The point runs from 0 to 67 and then starts again.
Symbols: s is +5; l is +7; c is -3; w is -1; q is +1.

Where do the symbols, taken in turn from left to right, take each start?
Answer with the point's row, about right, then its name.
-7.22,1.28,3.89,-2.94,-7.35,0.21,-3.58,-0.17,-1.75,-1.94,-3.67,6.93,-4.36,4.63,1.63,-4.8,3.39,-5.7,-1.35,-1.41,3.75,4.44,-6.97,-4.7,-7.28,-0.2,-5.84,3.23,5.98,2.08,4.31,-0.21,1.24,-10.57,0.86,0.85,0.01,-4.58,-2.28,-4.15,2.6,-0.53,-9.42,-0.73,-2.46,-3.91,5.64,3.69,-0.77,1.3,-2.92,0.83,6.64,-0.52,-3.28,-4.46,3.6,-0.87,0.28,-0.6,7.11,-0.6,2.05,-0.63,1.78,3.2,4.47,-0.36,-6.33,3.19,-3.15,0.84,3.72,2.38,-1.65,4.47,0.97,2.37,-2.27,-3.24,-0.84,0.26,2.16,-2.44,-4.84,2.73,-7.71,1.38,2.94,1.53,1.2,-1.49,4.3,-0.09,3.08,-2.05,-3.5,10.17,3.2,0.75,1.25,-0.39,-2.24,4.64,1.21,-1.48,-0.71,1.85,3.06,5.08,-3.3,-1.52,7.33,-3.2,-0.05,1.81,3.96,-1.96,-3.33,3.15,0.68,2.35,-4.8
q: -6.07,0.39,5.61,-2.59,-9.7,1.48,-0.47,2.29,-1.91,-2.15,-4.11,5.53,-4.97,8.36,1.61,-5.99,2.93,-4.72,-1.12,-2.55,4.33,7.78,-5.7,-3.09,-5.29,-0.6,-6.77,3.75,7.84,3.62,5.32,-1.45,-0.02,-10.96,-0.21,0.88,2.81,-3.56,-1.41,-4.79,3.41,1.41,-9.69,0.4,-1.92,-3.32,4.37,0.87,-0.92,-1.29,-2.64,1.76,4.3,0.11,-1.59,-4.03,3.73,-3.47,-0.92,-2.62,4.34,0.48,3.83,1.83,-0.09,5.15,3.3,-1.22,-4.15,3.73,-3.78,-3.69,2.17,5.0,-2.95,4.77,2.7,1.78,-0.74,-3.4,1.53,-2.3,0.22,-1.41,-4.19,4.28,-5.59,0.67,4.25,3.81,0.44,0.27,3.16,0.41,3.93,-3.71,-5.17,7.28,0.49,1.77,-1.53,1.05,-0.56,2.39,-0.39,0.27,-2.19,2.22,2.34,5.97,-4.38,-2.6,5.51,-0.49,0.7,0.39,2.24,-4.84,-2.33,2.7,0.06,2.67,-5.36 z28
6.45,-2.58,5.31,2.27,4.48,3.31,-0.54,-1.95,-2.84,-3.84,5.0,3.01,2.83,-0.39,-2.15,1.83,1.61,-0.96,2.5,1.78,-0.6,-5.94,5.83,1.46,3.52,-2.65,5.03,-4.97,-4.03,0.1,-4.7,-0.52,6.1,4.73,-0.78,-2.92,-5.82,-4.17,1.81,-4.71,1.32,-7.37,-3.42,0.3,-1.99,1.01,-0.1,-1.7,-2.61,-1.46,4.31,-1.36,4.24,-4.89,1.99,-2.06,-0.73,7.76,-1.92,-2.08,-2.33,3.89,-1.09,-0.66,1.77,6.51,6.05,-2.1,0.89,-1.99,5.48,-0.59,-1.59,-4.84,3.78,-8.16,4.62,-4.57,-3.42,3.8,0.34,-5.92,3.74,0.77,2.06,1.06,-8.1,2.43,1.29,4.94,0.05,-5.76,6.1,-1.11,-1.86,0.11,2.36,-0.72,-2.26,4.44,-1.55,-3.17,5.24,-4.1,-3.47,-4.29,-1.48,1.28,-5.78,-0.49,-4.86,-1.6,-0.27,5.29,0.15,-1.94,-4.84,-0.71,-3.87,-5.07,1.05,-3.66,6.4
l: 6.74,1.28,-4.75,6.62,4.88,1.06,0.77,-0.15,-6.04,2.14,0.66,2.23,3.82,-3.77,4.03,1.63,3.57,4.53,0.71,2.77,-0.67,-3.74,-3.32,-0.43,-0.77,5.66,-5.23,2.9,1.63,0.14,-11.72,-7.17,4.43,-0.69,2.86,2.4,2.09,3.34,1.28,2.59,-0.66,-1.75,-1.37,0.67,2.04,-0.86,-0.75,1.16,-0.36,7.83,-0.26,0.03,-6.26,1.5,2.63,-6.17,-0.54,-0.87,1.77,-3.71,-3.98,-0.21,-1.91,-3.71,-2.58,-2.15,-1.75,-3.89,0.63,-1.59,1.24,-0.16,-4.39,-1.45,-2.59,5.29,0.13,-8.13,-3.89,4.52,5.68,1.35,-2.11,0.38,2.21,-6.99,-0.27,3.59,-8.28,5.2,-0.09,2.26,0.02,0.2,-0.49,-3.57,3.74,-1.15,-2.63,-7.29,-2.82,-2.49,1.36,-0.39,-6.83,-3.8,-0.17,-2.42,-7.37,-4.58,2.23,6.37,0.03,5.56,3.3,-6.37,-2.79,-3.52,4.83,-8.46,3.04,3.52,9.69 z63
-7.22,2.17,7.65,-2.57,-6.15,4.09,-0.33,-1.75,6.63,1.05,-0.96,6.02,-0.66,9.22,1.67,-2.44,-3.0,-4.39,-2.84,-3.59,1.3,6.27,-1.98,0.1,-3.38,1.32,-5.09,3.15,7.34,1.59,5.07,-1.19,-0.62,-5.93,-0.96,3.11,3.42,-4.05,-3.21,-2.96,0.37,-3.6,-6.9,-3.6,-2.44,-2.79,7.16,-1.48,0.83,-4.58,-3.4,2.19,6.35,3.73,6.96,-2.77,4.72,-3.66,-0.31,-1.52,3.37,0.85,4.22,0.99,0.09,5.03,1.2,-7.23,-2.93,0.61,-4.79,-3.05,0.92,10.06,-0.37,4.57,4.22,-2.24,-1.37,-3.53,1.51,-1.55,-3.41,-1.75,-5.19,5.06,-4.13,-2.39,4.93,2.33,1.62,1.82,3.08,-1.16,4.66,1.12,-3.57,9.3,0.17,5.13,-1.55,0.78,-0.71,1.54,-1.61,-1.21,-4.6,2.9,4.07,2.21,-4.05,-4.94,4.6,-1.68,0.11,-2.76,3.08,-6.0,-2.28,6.26,-1.37,5.23,-5.14
w: -8.79,0.16,6.37,-3.56,-5.26,2.07,-1.96,0.38,0.21,-2.07,-1.96,6.93,-4.22,7.46,-0.96,-3.77,0.59,-5.44,0.04,-2.56,2.46,3.51,-3.23,-3.03,-3.14,-0.83,-2.62,4.46,6.11,-0.42,6.64,0.25,1.25,-8.6,-0.4,3.12,2.32,-5.19,-3.55,-7.17,1.04,-2.74,-7.92,-2.58,-4.27,-0.47,5.96,0.71,-0.48,-1.54,-3.26,3.39,6.75,3.09,2.01,-2.75,2.27,-2.59,-1.7,-2.13,3.17,1.6,3.6,-0.49,2.13,4.16,2.3,-4.34,-3.15,1.91,-5.72,-2.48,0.78,6.43,2.35,4.16,2.48,-1.48,-2.93,-3.42,0.31,-2.41,-1.07,-0.85,-3.84,2.94,-4.06,-0.08,2.99,2.54,1.1,2.18,2.92,1.29,3.07,-0.79,-3.21,7.13,0.27,1.73,0.62,-1.72,-1.85,1.86,-0.14,-2.65,-4.36,2.11,4.12,2.61,-3.33,-2.78,8.68,-3.18,2.72,0.33,3.24,-4.73,0.09,3.21,-2.07,2.93,-6.52 z29
-3.78,0.89,4.48,4.71,-2.06,-4.18,-1.22,-3.52,6.23,9.48,-2.41,-0.65,-0.22,0.63,-7.18,0.17,-4.68,4.94,-6.06,-1.08,-1.95,-0.15,1.87,-1.2,2.99,5.71,-4.72,-0.68,2.34,-6.15,3.58,-2.19,-1.31,-1.8,-0.74,3.34,4.73,-4.39,3.16,-0.57,5.95,-0.43,1.46,1.57,-8.16,2.41,0.5,4.16,5.33,0.28,5.67,-8.57,-0.02,4.55,7.09,-4.44,4.0,-6.44,-0.37,4.83,-1.55,2.54,5.71,3.8,-0.42,-0.81,-0.9,-1.69,0.97,-2.71,-7.06,-1.17,-2.02,3.89,1.04,0.81,2.71,2.63,-3.86,-0.31,-2.02,1.48,-3.26,6.12,0.42,-1.23,3.2,-4.37,-0.02,-3.76,7.51,-1.7,-5.72,2.63,-2.78,4.35,-0.79,-3.07,2.97,5.28,4.71,-2.64,0.92,1.27,2.24,-5.84,-6.14,1.38,3.11,-0.25,4.85,1.95,-2.32,-8.56,-2.74,2.07,4.73,-3.24,3.93,2.67,-1.45,4.26,-3.23
s: -4.15,-4.29,4.68,-1.51,0.9,3.21,-1.94,-1.79,2.0,2.31,-6.18,3.54,-6.55,0.96,-1.49,2.07,-5.86,2.58,-1.69,-0.44,-4.42,-4.16,6.1,3.69,-1.26,-2.4,0.98,3.36,6.72,1.29,-0.86,5.17,3.25,5.44,-2.78,1.15,-1.76,-3.62,-2.47,-0.11,5.39,2.73,8.84,4.28,-1.34,-1.74,-6.06,3.6,1.97,5.85,5.5,-5.6,-0.63,3.97,-1.88,-7.5,0.61,-4.53,0.21,1.61,1.24,5.27,7.49,-2.47,5.46,1.56,2.14,3.93,2.13,5.39,-6.28,5.61,-0.88,-3.69,3.01,-4.04,2.94,2.95,-2.02,0.31,-5.66,1.94,5.72,6.82,2.08,-0.65,1.19,-1.27,4.31,-7.87,-0.14,2.93,-2.66,7.54,-4.46,4.64,4.85,-5.27,4.36,0.57,7.89,-0.14,-0.65,-3.64,4.08,1.11,-0.42,3.83,-1.11,-1.01,-0.57,4.41,-4.49,-11.03,3.19,2.4,-0.56,-3.07,-0.85,5.81,0.65,-0.02,-2.54 z41
8.24,0.53,-5.13,2.18,-2.06,0.03,1.06,1.75,-1.57,1.37,5.89,2.98,3.02,-3.23,-4.3,-4.27,5.0,2.39,-0.21,5.69,-5.09,-2.27,-1.19,1.73,-0.57,-1.14,5.55,-2.7,-0.84,-4.38,2.56,4.08,3.45,3.75,-3.06,-4.13,-0.04,-6.24,4.15,-4.63,-2.81,-2.07,-4.76,-0.32,-5.8,3.36,-1.3,-4.91,1.07,-1.73,2.98,-4.85,-5.32,-0.38,-2.95,4.88,-0.72,5.37,0.09,-0.41,-4.33,0.38,-0.68,4.64,-1.45,6.17,3.81,3.8,-1.06,-1.91,6.79,-1.98,0.12,-5.33,3.29,-4.82,-3.08,2.28,0.84,1.57,-1.55,-6.17,5.51,-0.94,5.08,8.93,3.01,-0.31,-0.82,-4.17,0.84,-2.91,7.43,4.33,-5.94,-0.76,9.55,-0.81,1.14,5.83,0.74,-0.5,4.37,2.91,4.57,1.77,-6.42,7.52,-7.01,-4.46,-4.35,0.26,1.35,1.89,-0.56,3.51,-2.7,4.34,-1.56,-7.38,-7.99,-0.66,-4.45
w: 6.83,-0.16,-7.32,0.36,1.45,2.7,1.14,2.95,-1.04,0.0,2.22,3.79,3.38,-3.49,-3.07,-2.31,6.51,2.05,0.45,2.98,-6.36,-1.04,-0.67,0.03,0.25,-1.28,5.04,-1.55,-0.08,-0.74,1.9,7.26,3.96,6.95,-5.24,-4.51,-1.44,-4.81,3.31,-1.95,-3.08,0.66,-1.78,-3.19,-1.15,1.62,-4.26,-7.49,0.56,0.05,4.47,-2.81,-6.92,-0.25,-4.23,7.2,0.93,1.81,1.93,0.99,-4.57,2.17,-1.09,4.44,-3.9,2.41,1.43,4.27,-0.29,-1.65,3.75,-3.12,-3.29,-5.16,4.53,-2.73,-2.97,3.24,-1.43,-0.67,-1.01,-0.91,-1.07,0.93,4.91,7.18,1.4,1.35,0.63,-4.11,-0.93,0.16,8.77,5.85,-3.33,0.05,8.0,-1.44,2.92,7.29,1.65,-1.23,3.28,3.35,4.39,3.22,-4.75,7.09,-5.42,-5.2,-1.54,3.62,1.43,0.34,-2.7,2.34,-1.73,4.3,0.75,-4.38,-7.58,1.72,-3.06 z50
-0.84,-3.73,6.02,-1.72,-0.2,1.03,-2.43,-3.93,4.94,4.26,-4.09,1.69,-3.63,-0.95,-3.37,0.0,-4.6,4.78,-5.19,-1.71,-4.41,-1.91,3.89,2.9,1.15,1.76,-0.65,2.74,5.55,-2.96,1.57,3.24,0.23,-0.61,-1.47,0.68,0.15,-2.77,-3.58,-1.01,9.08,0.77,6.74,5.91,-5.89,-0.31,-6.02,2.27,0.06,3.11,6.39,-9.88,-3.54,2.58,0.39,-3.42,1.58,-2.9,0.07,1.73,0.2,2.8,6.92,0.23,1.96,0.18,2.25,5.58,2.14,0.68,-5.86,7.2,-2.96,-4.59,2.2,-1.44,5.69,5.22,-6.02,-1.21,-7.36,0.67,2.3,4.63,-0.97,-4.36,4.13,-2.85,1.83,-6.99,3.36,-0.7,-7.07,5.93,-7.88,1.47,2.6,-7.91,2.54,0.84,8.48,-2.18,-0.23,0.3,5.1,-1.52,-2.69,3.53,1.68,1.17,2.23,3.48,-5.78,-9.99,0.46,5.32,2.19,-3.43,-1.85,9.09,-0.5,0.96,-1.96
w: -6.26,-2.45,0.97,1.64,-1.7,-0.55,-1.45,-3.82,5.43,6.09,-3.58,2.11,-0.76,-2.26,-4.19,-0.21,-6.46,5.64,-4.69,-2.13,-3.74,-2.24,3.71,-0.8,-0.42,5.15,-0.65,1.71,3.08,-2.0,-1.6,0.52,-0.7,0.06,-1.77,2.83,2.46,-5.37,-0.29,0.13,7.3,2.07,4.21,4.25,-7.88,-0.88,-4.23,5.42,0.74,3.11,5.31,-11.36,-1.83,2.49,1.45,-5.14,2.78,-5.1,1.77,6.21,1.97,1.92,7.27,2.16,1.53,-1.94,2.05,3.57,2.71,0.51,-4.74,2.44,-2.88,3.3,2.31,-2.93,3.88,3.9,-3.74,-1.27,-5.39,-0.19,-0.77,6.73,1.18,-2.88,2.9,-5.31,2.51,-5.98,3.91,-3.11,-6.91,6.83,-5.75,4.92,1.72,-5.52,1.46,2.97,5.72,-3.1,0.9,2.0,3.46,-1.59,-5.84,3.68,1.82,2.31,4.35,4.25,-2.15,-9.04,-1.0,3.32,2.62,-1.43,1.4,5.99,0.68,1.47,-1.35 z38
7.51,-5.44,6.26,4.69,2.19,1.09,-2.99,-1.58,-3.2,-5.99,5.98,2.36,3.96,1.49,-2.94,2.19,1.91,-1.37,2.4,3.58,-3.74,-5.38,4.69,3.41,2.72,-4.79,2.86,-3.68,-3.99,-2.41,0.03,1.18,6.59,2.2,-0.24,-3.41,-5.86,-2.28,1.93,-4.09,2.21,-8.16,-3.0,-1.46,-1.14,1.89,-1.29,-3.0,-3.9,0.45,2.47,0.19,6.7,-3.38,0.9,0.89,-2.17,6.59,-4.92,-1.81,-2.15,4.27,-0.35,-0.22,0.56,8.07,7.85,-1.94,-1.1,-1.01,8.07,1.06,-2.12,-7.23,1.69,-7.24,4.57,-4.07,-6.96,3.13,0.75,-5.78,6.29,1.98,1.56,1.6,-6.16,3.88,-1.58,2.68,0.62,-5.47,7.92,1.34,-0.49,1.2,3.07,-0.32,-2.77,6.23,1.26,-3.77,5.62,-2.53,-3.73,-5.7,-2.66,1.06,-4.73,1.87,-5.39,1.87,1.53,5.65,2.03,-0.56,-5.3,0.97,-2.91,-5.92,-0.96,-1.0,7.13
w: 8.11,-2.91,3.29,4.86,3.44,4.08,-1.47,-0.37,-4.49,-3.26,5.93,5.45,1.29,-0.45,-3.77,-0.28,3.28,-2.41,-0.92,4.31,-2.91,-3.91,4.01,1.86,3.19,-3.34,5.74,-3.63,-4.12,-1.83,-3.24,0.8,6.55,4.23,-0.56,-7.55,-4.76,-4.92,2.42,-5.15,3.48,-4.53,-3.06,0.6,-1.42,1.98,-1.04,-1.11,-0.67,0.77,2.61,-0.32,2.52,-5.3,-0.69,0.31,1.91,7.3,0.26,1.53,-2.63,2.16,-0.57,0.86,-2.64,7.07,9.13,1.26,0.48,-1.6,7.42,3.13,-2.75,-2.9,3.82,-10.76,4.05,-3.7,-6.48,3.64,-0.99,-6.56,4.09,-0.62,1.09,4.84,-5.52,1.92,0.66,2.58,-0.06,-6.17,7.24,-0.2,-1.21,3.38,4.12,-1.41,-0.87,5.87,-0.67,-2.82,4.53,2.23,-1.52,-2.92,-2.1,1.17,-4.56,-1.27,-5.86,2.9,-0.45,5.64,-0.29,0.24,-5.07,0.43,-4.37,-6.56,-0.84,-3.52,5.14 z55
8.34,-3.17,2.86,4.25,1.32,1.84,0.46,-1.8,-4.08,-4.22,4.61,1.71,3.57,-3.3,-4.17,-0.73,3.14,-0.32,-1.01,2.46,-4.02,-0.9,3.14,1.58,3.74,-4.02,5.73,-2.88,-3.54,-2.48,-1.19,1.01,5.53,2.58,-0.97,-5.27,-5.54,-3.89,4.07,-6.7,3.41,-5.12,-1.57,-1.35,-1.78,0.13,-1.58,-2.67,-1.42,-2.25,2.02,-1.12,-0.17,-5.51,-2.53,1.05,-0.85,7.14,1.46,-0.75,-3.2,2.05,-1.28,2.11,0.72,7.67,7.0,2.23,-2.5,-3.36,6.97,1.12,-1.95,-6.49,0.81,-8.08,3.53,-0.63,-3.53,1.91,-2.51,-4.97,2.96,0.38,1.16,2.9,-5.02,2.09,-0.6,-0.63,-0.97,-4.24,7.31,1.08,-4.61,-0.83,3.51,-1.67,-0.98,6.59,0.87,-2.01,4.79,2.56,-1.35,-3.99,-4.76,2.89,-4.63,-2.17,-3.72,1.46,0.79,5.24,0.24,2.56,-3.91,0.52,-2.92,-7.2,-2.3,-1.21,1.93
q: 7.14,-5.28,3.66,2.8,2.03,1.48,-1.33,-0.81,-4.02,-2.72,3.76,3.64,2.72,-0.96,-4.73,0.48,4.38,-2.26,0.22,3.4,-4.61,-3.63,4.0,-0.11,3.14,-3.78,5.53,-2.84,-4.43,-1.6,-3.04,2.39,4.57,6.16,-0.29,-3.21,-3.99,-2.1,3.97,-4.07,3.79,-4.24,-3.11,0.48,-5.71,2.97,-3.2,-0.42,-3.23,-0.94,3.26,0.46,3.07,-4.7,0.05,0.06,0.54,5.54,-1.23,-2.18,-4.74,2.06,-0.41,2.34,-0.93,9.13,7.84,1.3,-0.92,-1.27,7.85,0.54,-1.72,-6.9,2.04,-8.5,4.63,-4.76,-6.29,2.96,-2.35,-5.49,5.46,-0.5,2.35,0.34,-2.48,2.06,-1.53,2.21,-0.29,-4.14,7.26,0.52,-2.83,0.92,3.14,0.4,-0.16,5.04,-0.17,-1.9,3.02,0.88,-4.41,-7.31,-3.6,2.28,-4.81,-0.32,-5.42,3.13,-0.78,5.12,-0.48,2.27,-1.72,0.95,-3.26,-6.36,-1.95,-1.99,4.1 z55
-3.67,-1.84,0.28,-0.05,-2.19,-1.63,0.66,5.94,-3.39,-1.33,2.82,-6.23,0.28,1.31,0.97,-5.6,0.45,-4.51,3.52,4.22,0.8,-1.12,-3.89,0.4,-1.33,-0.51,-2.62,-0.52,-2.15,5.01,3.93,-3.51,-1.47,-6.25,1.08,3.02,-4.58,4.82,-2.21,9.15,3.65,6.34,-6.05,-0.93,2.88,-0.72,3.17,6.37,4.42,4.26,-0.14,-0.38,4.83,-1.37,-3.64,-1.37,-3.91,-0.88,-3.1,3.04,3.64,1.11,-0.82,1.74,0.93,-5.16,-2.06,0.34,3.27,-1.29,1.95,0.17,1.67,3.38,-5.79,4.61,0.57,11.23,6.22,-1.43,-0.72,0.2,-3.95,-1.53,0.62,-6.26,0.46,2.37,-2.91,-5.34,3.85,-2.24,3.17,1.61,5.46,-4.3,-4.34,13.21,-4.09,-5.92,1.12,-0.66,-2.23,-2.43,3.19,2.72,5.98,-0.21,0.45,3.94,-1.81,-0.12,1.99,0.71,-4.76,0.96,6.67,6.72,1.85,0.04,2.03,-3.01,-3.29
w c: -4.38,-4.39,0.34,2.1,1.75,0.64,-2.1,2.88,3.79,-4.01,8.33,-4.07,-2.11,0.91,-0.81,3.44,-3.01,-1.52,1.42,2.69,2.52,0.47,2.17,7.16,3.52,-3.68,4.46,-2.55,-3.16,-1.67,4.36,-2.07,-9.01,1.27,3.45,3.26,-0.45,10.12,-2.85,6.64,-0.93,1.63,3.61,-0.42,1.62,2.27,-1.55,4.49,3.37,-2.53,1.4,7.17,4.61,-5.05,-3.52,0.98,-5.84,-1.53,-4.13,6.93,2.17,-1.4,-2.16,3.27,3.18,-3.68,1.89,1.94,3.81,1.09,-1.09,-2.01,5.46,1.36,-5.8,7.74,2.12,3.89,10.9,-1.7,-0.11,-2.12,-3.57,-3.01,-4.53,-3.14,0.13,-2.14,-1.3,-2.8,4.76,2.96,-2.21,-3.64,2.84,-1.52,-6.02,10.98,-4.01,-8.07,-6.54,3.31,-0.64,-3.2,-1.85,4.46,4.32,-3.44,5.96,-1.33,-2.9,-1.37,-0.93,3.96,-2.69,-1.59,2.57,3.41,1.83,0.31,2.43,-4.82,-0.3 z17
7.17,2.72,-4.72,5.32,5.48,0.18,-0.36,-0.29,-6.6,-0.36,-0.7,2.46,1.97,-4.19,6.84,2.18,0.97,3.84,1.41,5.04,2.38,-0.82,-3.19,-0.76,-1.07,7.0,-5.9,1.18,2.78,1.06,-11.26,-6.52,3.84,-2.62,0.98,1.19,-0.12,1.93,0.05,0.05,2.64,-1.03,-1.73,-0.24,2.12,-1.27,-1.12,0.87,-2.7,5.42,-2.17,-0.75,-8.54,-0.68,2.34,-4.31,-1.72,1.8,3.63,-5.4,-7.34,-4.68,-0.84,-0.03,-1.78,0.97,-3.76,-3.93,1.04,-1.44,0.46,0.04,-2.93,-5.69,-2.1,3.23,-0.85,-7.6,-5.07,3.5,4.65,4.78,2.32,1.28,0.81,-6.06,-0.79,3.97,-6.47,5.46,-0.75,1.57,-3.54,1.8,1.46,-2.0,4.54,-1.43,-2.35,-7.23,-0.81,-2.15,0.09,1.74,-2.64,-4.6,-0.75,-4.28,-8.37,-5.52,2.76,6.47,-0.14,4.23,1.94,-2.33,-1.71,-1.87,4.31,-6.65,0.46,6.86,6.76
l l: -0.44,2.32,-1.97,0.53,-3.39,-4.26,3.08,2.87,4.24,-0.88,-0.45,-2.53,-3.47,-0.74,-0.24,8.94,5.03,0.86,-1.48,-5.42,0.62,5.78,-3.74,-4.27,0.53,-2.27,0.89,1.45,-8.76,-3.36,-5.5,0.9,-0.75,-2.66,1.42,-2.51,3.12,-1.52,2.68,0.19,-6.19,-0.1,4.09,-0.45,2.71,3.74,-4.49,-1.04,-7.51,-3.52,-4.21,2.2,-0.38,-0.03,-1.84,3.69,-2.01,-0.42,-0.59,5.61,1.58,-3.68,-5.08,-0.69,-3.3,-8.08,-1.99,3.8,-4.04,1.15,1.03,3.76,1.5,0.31,-0.91,1.52,-2.47,-2.51,6.24,-1.13,-1.0,1.29,1.2,-4.9,2.66,-0.33,6.76,-1.51,1.43,0.04,-2.16,-6.09,-5.23,-4.04,-4.86,-0.94,-4.34,-5.68,0.36,1.63,-4.82,7.69,-0.25,4.08,-2.57,5.5,7.08,-6.95,7.43,2.42,5.53,-4.3,-2.58,3.07,-2.07,1.56,-2.97,3.95,4.05,0.49,1.27,0.67,6.0 z10
8.4,-2.81,1.04,5.14,-1.56,3.37,-2.3,-0.62,-3.7,-2.8,5.79,3.61,2.34,-2.27,-4.63,0.94,2.36,-3.57,1.87,2.39,-3.11,-2.52,4.08,1.76,1.72,-2.79,6.18,-3.58,-5.02,-2.66,-1.76,1.14,6.71,2.86,-1.66,-3.3,-3.16,-5.2,3.27,-6.31,1.42,-6.18,-2.76,0.7,-3.23,0.08,-2.5,-2.4,-3.51,-1.66,5.11,0.26,1.24,-3.82,-1.61,1.72,1.21,5.81,1.25,-2.08,-3.3,0.8,-2.38,0.59,0.37,7.66,8.49,2.62,-0.54,-1.54,9.87,1.24,-3.07,-5.89,3.0,-5.68,0.24,-2.45,-4.82,0.9,-0.24,-4.97,4.7,-1.54,1.17,5.79,-5.82,4.83,3.53,0.76,-0.4,-4.52,10.04,1.9,-5.64,-0.19,3.72,-1.71,-1.35,7.44,-1.07,-1.71,4.93,3.17,-0.74,-3.63,-5.25,3.06,-3.71,-1.44,-7.06,2.37,1.7,4.38,-0.05,0.79,-4.86,1.1,-3.02,-5.19,-1.29,-1.79,1.37
l l: 2.06,0.55,-5.08,-2.11,2.78,1.65,-1.92,-3.9,-7.31,-1.93,-0.43,-1.3,-1.09,-2.92,3.71,-4.92,-3.23,6.26,3.58,-2.86,7.94,0.46,4.64,-2.63,3.91,5.08,0.17,5.06,4.53,-2.38,-3.93,-4.74,-3.07,1.43,4.42,-0.41,-0.6,4.98,0.56,-2.19,-1.53,-0.72,0.56,-2.84,1.18,-0.29,3.62,-0.67,2.41,0.79,-3.5,5.96,-6.88,-5.94,0.15,-3.1,-4.98,3.56,3.36,-6.16,-1.97,-7.46,-0.72,-5.74,1.07,3.87,-5.9,-1.13,-1.6,-2.69,1.55,1.36,1.26,-2.47,-1.25,-0.69,-4.59,-8.03,-6.33,1.24,3.5,3.23,5.18,3.43,1.23,-0.61,-2.59,1.23,-4.02,7.87,-6.87,5.21,-5.23,-0.93,0.68,0.92,0.85,-7.58,0.12,-9.27,0.26,1.77,-7.17,-1.13,2.12,-3.55,1.06,-2.88,-1.89,-4.48,-1.46,1.84,0.83,3.0,3.08,2.86,1.49,-1.21,-4.32,-1.88,-0.48,-0.69,2.28 z0
